Below are the code and all the weights of a small trained network. Each question names an input and a class and asks about switching units off, where a switched-off unit gives its printed mean instead of its output.

import numpy as np


def w(rows, s, z=0):
    codes = np.array(rows[::2]) - 128.0
    scale = np.full(codes.shape[1], s)
    scale[-1] = z or s
    return codes * scale


def f(y):
    return np.maximum(y, 0)


def log_softmax(a):
    a = a - a.max(-1, keepdims=True)
    return a - np.log(np.exp(a).sum(-1, keepdims=True))


def net(x, mask):
    res = np.array(x, float).reshape(1, 6) / 4 @ E
    y = f(res @ A[0][:, :-1].T + A[0][:, -1])
    res = res + np.where(mask, y, B[0][:, -1]) @ B[0][:, :-1]
    return log_softmax(res[-1] @ U[:, :-1].T + U[:, -1])


A, B = {}, {}
E = w([
[99,11,65,164,204,148],'x0',
[126,130,131,126,129,130],'x1',
[89,100,33,10,64,138],'x2',
[161,203,36,92,237,178],'x3',
[115,126,103,189,47,246],'x4',
[2,173,66,175,138,53],'x5',
],0.0072)
A[0] = w([
[117,64,157,157,52,79,80],'neuron 0',
[133,139,121,116,164,132,32],'neuron 1',
[104,134,119,184,81,217,148],'neuron 2',
[151,138,111,111,163,119,112],'neuron 3',
[161,164,190,254,193,124,3],'neuron 4',
[134,145,93,127,159,142,79],'neuron 5',
[127,134,113,131,157,147,141],'neuron 6',
[158,113,159,95,133,169,10],'neuron 7',
[204,76,162,80,131,146,156],'neuron 8',
[147,203,85,111,178,167,52],'neuron 9',
[120,85,168,108,121,77,108],'neuron 10',
[167,125,134,109,122,134,48],'neuron 11',
[150,118,156,73,185,28,185],'neuron 12',
[128,154,97,171,102,177,45],'neuron 13',
[134,233,178,87,78,113,211],'neuron 14',
[106,101,83,34,93,110,119],'neuron 15',
[124,91,120,136,139,129,34],'neuron 16',
[98,8,110,143,193,140,80],'neuron 17',
[46,168,103,154,135,105,108],'neuron 18',
[94,118,100,86,98,166,71],'neuron 19',
[54,159,116,146,120,85,69],'neuron 20',
],0.014,0.0013)
B[0] = w([
[97,54,207,57,170,164,241],'neuron 0',
[103,122,174,115,121,137,155],'neuron 1',
[96,229,162,185,183,114,244],'neuron 2',
[95,113,165,127,152,140,165],'neuron 3',
[70,118,25,73,44,187,254],'neuron 4',
[125,95,179,99,127,133,172],'neuron 5',
[128,118,167,99,127,125,162],'neuron 6',
[168,86,110,182,124,141,174],'neuron 7',
[183,83,93,209,141,153,213],'neuron 8',
[105,36,213,76,150,137,209],'neuron 9',
[86,122,178,106,158,156,188],'neuron 10',
[138,97,121,175,125,115,156],'neuron 11',
[76,242,147,221,152,150,234],'neuron 12',
[91,170,160,168,159,112,191],'neuron 13',
[180,148,117,46,134,5,238],'neuron 14',
[67,148,51,111,61,189,221],'neuron 15',
[147,132,128,106,120,92,158],'neuron 16',
[193,183,130,53,111,2,253],'neuron 17',
[214,69,114,195,128,147,216],'neuron 18',
[94,149,85,114,93,152,194],'neuron 19',
[203,80,113,188,139,161,209],'neuron 20',
],0.019,0.0099)
U = w([
[61,129,7,105,37,190,57],'0',
[204,157,102,80,124,1,255],'1',
[74,36,215,100,186,169,73],'2',
[65,229,139,230,185,138,213],'3',
[238,46,66,241,136,154,58],'4',
],0.0078,0.0013)

Each question gives the input, the list of numbers given to net, and the class t.
The units are the neurons (one row each of A and B). Each row of codes is followed by its name. A weight is (code - 128) times the scale printed after its matrix; where a second scale follows, it is the last column's (A, B and U).
mask holds one flag per neuron, in row order. A switched-off neuron (its flag False) gives its mean, the last column of its row in B, instead of its output. The means were averaged over made-up inputs and are rounded, as every weight is.
A unit's drop is (log p(t) with every unit on - log p(t) with that unit switched off) / (log p(t) with every unit on - log p(t) with every unit switched off).
The circuit of an input: a set's keep is (log p(t) with only the set's units on - log p(t) with every unit switched off) / (log p(t) with every unit on - log p(t) with every unit switched off). Starting from the 12 units with the biggest drops (on a tie, the unit counted first), units are removed one at a time, each time the one whose removal leaves the highest keep (on an exact tie, the one counted first), for as long as the keep stays at least 0.8.
circuit, biggest first: the units of the circuit, biggest drop first
unit that matters most: the unit with the biggest drop
top k neurons: the k neurons with the biggest drops, biggest first
drop of u: that unit's drop, to one decimal
input [-4,-8,1,7,-2,6], class 2: unit that matters most -> neuron 9
input [-7,1,6,4,2,-8], class 4: top 3 neurons -> neuron 8; neuron 17; neuron 7
input [-3,2,0,8,-8,3], class 2: top 3 neurons -> neuron 9; neuron 2; neuron 5
input [-1,3,-7,-6,7,-2], class 0: top 2 neurons -> neuron 4; neuron 12
input [5,-7,4,4,3,-1], class 1: top 2 neurons -> neuron 17; neuron 4
input [6,-1,6,5,1,8], class 4: top 2 neurons -> neuron 18; neuron 20
input [7,0,-1,5,4,7], class 1: top 2 neurons -> neuron 17; neuron 8
input [-4,2,-6,-4,-3,-5], class 0: top 2 neurons -> neuron 4; neuron 17
input [-6,-8,5,-6,-7,0], class 3: top 4 neurons -> neuron 12; neuron 17; neuron 4; neuron 9
input [-8,3,-8,-8,7,0], class 0: top 2 neurons -> neuron 4; neuron 17
input [2,3,3,-5,7,3], class 3: top 2 neurons -> neuron 2; neuron 9
input [8,0,-6,-6,5,-3], class 1: top 2 neurons -> neuron 17; neuron 15
input [7,-1,0,-3,7,5], class 1: top 2 neurons -> neuron 17; neuron 12
input [3,5,-6,1,8,-6], class 3: top 3 neurons -> neuron 2; neuron 13; neuron 15
input [-8,8,-6,-7,8,-8], class 1: top 3 neurons -> neuron 14; neuron 12; neuron 18
input [3,0,1,6,3,6], class 2: circuit, biggest first -> neuron 9
input [5,4,-3,3,-2,6], class 4: drop of neuron 2 -> 0.1
input [5,-1,0,-1,7,6], class 3: drop of neuron 14 -> 1.3
input [-1,-5,-4,-8,-7,-1], class 2: drop of neuron 0 -> 5.2
input [-1,4,-3,-2,-1,-6], class 4: unit that matters most -> neuron 8
input [2,5,-8,-3,8,4], class 0: drop of neuron 4 -> 5.4
